Each row has a name. Each piece below is followed by the name of the row it came from, unless a question asks for something else. Each question is about the rows just above it. Places in a row count from 0.

zof: [ 12  -5   9  20 -36]
nabip: [-11   9   8  -5 -24]
dut: [-52  11  -5   9  20]
Nobog: [ 4  0  1 -1  1]
q: [11 -5  9 20]  dut
Among the named rows, does one hold [ -5 -24] next to each other, in this order?  yes
Where does [ 12  -5  10  20 -36] differ from zof, and what was there?  2, [9]
[1 0 4] is which row, read backwards?  Nobog
Which row holds [ 1 -1  1] read backwards?  Nobog

zof: [ 5  2 -3 41 -9 -3 -4 -1 -7]
dut: [  1  -1  17  10  -1 -13 -12   6  -2]
Gutog: [  6 -11   7  51  -2   9 -13  -1  -7]
nobi: [ -1  -1  -2  -6  -9 -13 -12   6  -4]
[  1  -1  17  10  -1 -13 -12   6  -2] is in which row?  dut
[ 51  -2   9 -13] is in which row?  Gutog
[-1 10 17] is which row, read backwards?  dut
q: [  6 -11   7  51  -2   9 -13  -1  -7]  Gutog
Table of tags by key:
[-3] -> J_503
[0] -> J_907
[17] -> J_74
[-2] -> J_401
[-1] -> J_899
[18] -> J_749
Join dut by its entry at place 2:  J_74

viban: [ 29 -31  26  20]
nop: [ 29 -31  26  56]
Gutog: [-13  16 -39 -24]
Nobog: [ 3  2 -6 18]
turuk: [-13  16 -39 -40]
q: [-13  16 -39 -24]  Gutog
Is [ 29 -31] printed in one of the named rows, side by side and in this order?  yes
Among the named rows, does one hold [-13  16 -39 -40] next to each other, in this order?  yes

dut: [ 15  29 -12 -25]
viban: [-16 -10  -7   7]
turuk: [-25 -15 -45  -9]
Gutog: [ 20  43 -10 -12]
nop: [ 37 -14 -16 -16]
foged: [  8  -4   4 -11]
nobi: [ -7 -10  -7  45]
Pebis: [-18 -41  16   4]
Nobog: [-16   5  25   4]
Nen: [-27  18   3  20]
q: [ -7 -10  -7  45]  nobi
tags:
[20] -> J_292
[-12] -> J_908
[45] -> J_375
[-9] -> J_382
[4] -> J_113
[15] -> J_345
[-25] -> J_743
The tag of dut, keyed by place 3:  J_743
One entry of viban was changed: [-16 -10  -8   7]. Where, and from what?  2, [-7]

Gutog: [-35  19 -29 -18]
dut: [ -9 -26   7 -28]
nabip: [ -9 -26 -25 -14]
Table of tags by key:
[-19] -> J_354
[-28] -> J_180
[-29] -> J_875
[-18] -> J_331
The tag of Gutog, keyed by place 3:  J_331
Where does [ -9 -27   7 -28] differ from dut, and what was there?  1, [-26]
q: [-35  19 -29 -18]  Gutog
[ -9 -26   7 -28] is in which row?  dut

zof: [ 40 -10  19   4 -27  12  10 -21 -15 -15  31  -1 -20   1  13  44  19  11
  11 -14 -19  41   4 -11 -21  31  19 -16  -6 -32  42 -31  17  -3 -16 -39
  30 -33 -10 -14  12  28 -35  -1 -24  29  28   9  41 -10 -28 -14  -5  25
  25 -11   3   9]
Pebis: [ 21   7  38   8 -29   5   5 -24 -10 -31  24  13 -13  12  22  48  12   1
  15 -19 -18  22  -7  -8 -14   6  20   9  -6 -32  35 -25  33  -7 -25 -15
  32 -39 -17  18   5  25 -19   3 -16  -5  11   8  35  -6 -26 -15  -6  19
  23 -12   3   6]
nabip: [ 21   7  38   8 -29   5   5 -24 -10 -31  24  13 -13  12  22  48  12   1
  15 -19 -18  22  -7  -8 -14   6  20   9  -6 -32  35 -25  33  -7 -25 -15
  32 -39 -17  18   5  25 -19   3 -16  -5  11  -1  44 -15 -28  -6  -2  25
  35   1  -7  17]
q: [ 21   7  38   8 -29   5   5 -24 -10 -31  24  13 -13  12  22  48  12   1
  15 -19 -18  22  -7  -8 -14   6  20   9  -6 -32  35 -25  33  -7 -25 -15
  32 -39 -17  18   5  25 -19   3 -16  -5  11   8  35  -6 -26 -15  -6  19
  23 -12   3   6]  Pebis
Where do [ 21   7  38   8 -29   5   5 -24 -10 -31  24  13 -13  12  22  48  12   1
  15 -19 -18  22  -7  -8 -14   6  20   9  -6 -32  35 -25  33  -7 -25 -15
  32 -39 -17  18   5  25 -19   3 -16  -5  11  -1  44 -15 -28  -6  -2  25
  35   1  -7  17] appear?  nabip

Gutog: [ -6   4   8   5  -5  -8   5  -4  -8   9  -7 -13  -7  -2   2  -6   9   2]
viban: [ 14   4 -17  29 -16  -2  30  -7  -5  12   2   0   4 -42 -49  39  35  32]
zof: [ -4   0  -9   8  19  -2  18   9   3  22   3 -12  -4   7  12   5  23   8]
Among the named rows, does one hold [ 12   3   0   4 -42] next to each other, in this order?  no
Does one of the named rows hold [-9  8 19 -2] side by side, in this order?  yes
One entry of viban was changed: [ 14   4 -17  29 -16  -2  30  -7  -6  12   2   0   4 -42 -49  39  35  32]. Where, and from what?  8, [-5]
[-7  9 -8 -4  5 -8 -5  5  8  4] is which row, read backwards?  Gutog

